Below are the code and all the weights of a small trained network. Each question names an input and a target symbol and asks about switching units off, where a switched-off unit gives its printed mean instead of its output.

import numpy as np


def w(rows, s, z=0):
    codes = np.array(rows[::2]) - 128.0
    scale = np.full(codes.shape[1], s)
    scale[-1] = z or s
    return codes * scale


def softmax(a):
    e = np.exp(a - a.max(-1, keepdims=True))
    return e / e.sum(-1, keepdims=True)


def log_softmax(a):
    a = a - a.max(-1, keepdims=True)
    return a - np.log(np.exp(a).sum(-1, keepdims=True))


def net(x, mask):
    ids = ['αγδζλξτφ'.index(c) for c in x.split()]
    T = len(ids)
    res = E[ids] + P[:T]
    u = 0
    for l in range(3):
        r = res
        for j in range(3):
            rows = slice(2 * j, 2 * j + 2)
            q, k, v = (r @ M[l][rows].T for M in (Q, K, V))
            z = softmax(np.where(np.tri(T) > 0, q @ k.T / 2**0.5, -1e9)) @ v
            o = O[l][rows]
            res = res + np.where(mask[u + j], z, o[:, -1]) @ o[:, :-1]
        u += 3
    return log_softmax(res[-1] @ U[:, :-1].T + U[:, -1])


Q, K, V, O = {}, {}, {}, {}
E = w([
[167,154,81,181],'α',
[87,142,96,114],'γ',
[122,231,101,128],'δ',
[57,141,93,253],'ζ',
[156,146,101,81],'λ',
[149,45,73,145],'ξ',
[104,167,101,114],'τ',
[90,59,90,97],'φ',
],0.026)
P = w([
[133,128,253,160],'0',
[118,162,221,155],'1',
[108,166,166,144],'2',
[109,149,125,133],'3',
[112,124,93,119],'4',
[116,108,63,112],'5',
[121,85,34,103],'6',
[132,63,16,102],'7',
],0.013)
Q[0] = w([
[166,107,76,206],'0.h0',
[191,91,149,199],'0.h0',
[94,66,194,253],'0.h1',
[130,119,218,106],'0.h1',
[168,161,134,52],'0.h2',
[231,96,191,130],'0.h2',
],0.0077)
K[0] = w([
[51,147,98,184],'0.h0',
[61,109,253,126],'0.h0',
[196,130,196,68],'0.h1',
[156,114,255,143],'0.h1',
[50,152,144,62],'0.h2',
[145,176,143,57],'0.h2',
],0.0099)
V[0] = w([
[89,104,60,170],'0.h0',
[117,134,140,47],'0.h0',
[160,131,190,183],'0.h1',
[1,119,198,79],'0.h1',
[146,121,128,91],'0.h2',
[108,138,151,110],'0.h2',
],0.012)
O[0] = w([
[172,172,112,157,232],'0.h0',
[183,104,151,183,1],'0.h0',
[84,1,113,40,116],'0.h1',
[220,127,101,211,30],'0.h1',
[171,195,75,213,56],'0.h2',
[183,110,167,123,91],'0.h2',
],0.0075,0.0071)
Q[1] = w([
[128,118,68,38],'1.h0',
[117,80,196,56],'1.h0',
[168,168,2,150],'1.h1',
[79,111,74,104],'1.h1',
[141,107,19,94],'1.h2',
[144,176,61,104],'1.h2',
],0.0086)
K[1] = w([
[155,129,47,110],'1.h0',
[155,106,133,102],'1.h0',
[140,129,93,127],'1.h1',
[96,137,76,112],'1.h1',
[170,152,60,84],'1.h2',
[89,118,4,148],'1.h2',
],0.013)
V[1] = w([
[125,204,145,124],'1.h0',
[75,142,158,254],'1.h0',
[161,67,102,113],'1.h1',
[125,79,95,171],'1.h1',
[135,17,84,113],'1.h2',
[180,135,32,127],'1.h2',
],0.0081)
O[1] = w([
[132,38,118,140,177],'1.h0',
[90,96,146,88,8],'1.h0',
[91,170,153,111,49],'1.h1',
[122,207,179,97,110],'1.h1',
[175,251,147,131,169],'1.h2',
[122,174,76,121,251],'1.h2',
],0.011,0.0023)
Q[2] = w([
[207,123,88,89],'2.h0',
[254,209,150,59],'2.h0',
[161,155,112,165],'2.h1',
[161,146,210,179],'2.h1',
[124,87,105,209],'2.h2',
[192,90,186,221],'2.h2',
],0.0096)
K[2] = w([
[48,143,45,221],'2.h0',
[68,158,220,183],'2.h0',
[186,128,65,108],'2.h1',
[164,106,190,124],'2.h1',
[126,106,146,208],'2.h2',
[128,108,255,232],'2.h2',
],0.0098)
V[2] = w([
[65,157,70,222],'2.h0',
[19,125,249,209],'2.h0',
[198,179,154,68],'2.h1',
[189,68,165,97],'2.h1',
[48,157,30,236],'2.h2',
[2,138,228,205],'2.h2',
],0.0075)
O[2] = w([
[154,95,179,126,196],'2.h0',
[183,102,129,108,168],'2.h0',
[118,106,7,90,84],'2.h1',
[79,186,35,91,7],'2.h1',
[128,138,162,81,254],'2.h2',
[111,132,189,145,58],'2.h2',
],0.012,0.0066)
U = w([
[62,140,134,18,112],'α',
[182,150,160,198,252],'γ',
[114,27,104,143,41],'δ',
[154,160,159,100,12],'ζ',
[92,144,66,179,166],'λ',
[125,251,146,111,49],'ξ',
[162,109,116,171,189],'τ',
[177,223,140,214,147],'φ',
],0.014,0.0048)

Each question gives the input, a string of symbols that net reads in full, and the target symbol t.
The units are the heads (2 rows each of Q, K, V and O). Each row of codes is followed by its name. A weight is (code - 128) times the scale printed after its matrix; where a second scale follows, it is the last column's (O and U).
mask holds one flag per head, layer by layer. A switched-off head (its flag False) gives its mean, the last column of its rows in O, instead of its output. The means were averaged over made-up inputs and are rounded, as every weight is.
A unit's drop is (log p(t) with every unit on - log p(t) with that unit switched off) / (log p(t) with every unit on - log p(t) with every unit switched off).
The circuit of an input: a set's keep is (log p(t) with only the set's units on - log p(t) with every unit switched off) / (log p(t) with every unit on - log p(t) with every unit switched off). Starting from all 9 units, units are removed one at a time, each time the one whose removal leaves the highest keep (on an exact tie, the one counted first), for as long as the keep stays at least 0.8.
units of the circuit, in order: the units of the circuit, biggest drop first
unit that matters most: the unit with the biggest drop
heads that matter: for each layer, one digit per head in row order, 1 if its drop is at least 0.15 and else 0, layers parted by /
input δ φ ζ, target γ: units of the circuit, in order => [2.h1 1.h0]
input ζ ξ δ, target ζ: units of the circuit, in order => [2.h0]
input δ α α τ φ γ, target φ: heads that matter => 010 / 000 / 000
input λ δ φ φ τ δ γ, target δ: units of the circuit, in order => [1.h0 1.h2 0.h1]
input γ δ α δ α, target δ: units of the circuit, in order => [1.h2 1.h0]
input τ λ α γ φ δ, target φ: heads that matter => 010 / 000 / 000
input α ξ γ λ δ λ, target δ: heads that matter => 010 / 001 / 000
input α λ τ δ α δ, target α: heads that matter => 000 / 001 / 001
input λ τ ξ α δ δ ξ τ, target ξ: heads that matter => 000 / 001 / 001
input α α λ λ γ δ δ τ, target δ: heads that matter => 010 / 101 / 000
input α φ λ, target φ: units of the circuit, in order => [0.h1 2.h2 1.h0]
input δ γ τ, target γ: units of the circuit, in order => [0.h1 0.h0]
input α ζ γ ξ γ γ ξ γ, target ζ: units of the circuit, in order => [2.h0 1.h2]
input α α α ξ ζ φ, target γ: unit that matters most => 2.h0
input ξ δ γ, target δ: units of the circuit, in order => [1.h2 1.h1]
input α λ φ, target λ: units of the circuit, in order => [0.h1 2.h2 2.h0]
input α φ γ, target φ: heads that matter => 010 / 000 / 001
input α γ α δ ζ α λ δ, target τ: units of the circuit, in order => [2.h0 2.h2]
input τ γ ζ φ, target γ: heads that matter => 000 / 000 / 000
input γ α γ γ α α, target α: units of the circuit, in order => [0.h1 2.h2]
input ξ α α α λ γ φ λ, target φ: heads that matter => 010 / 000 / 000
input λ α δ δ, target δ: units of the circuit, in order => [1.h2]
input λ δ φ α α ζ δ, target γ: heads that matter => 100 / 000 / 010
input γ γ α λ ξ λ λ α, target λ: heads that matter => 010 / 000 / 101
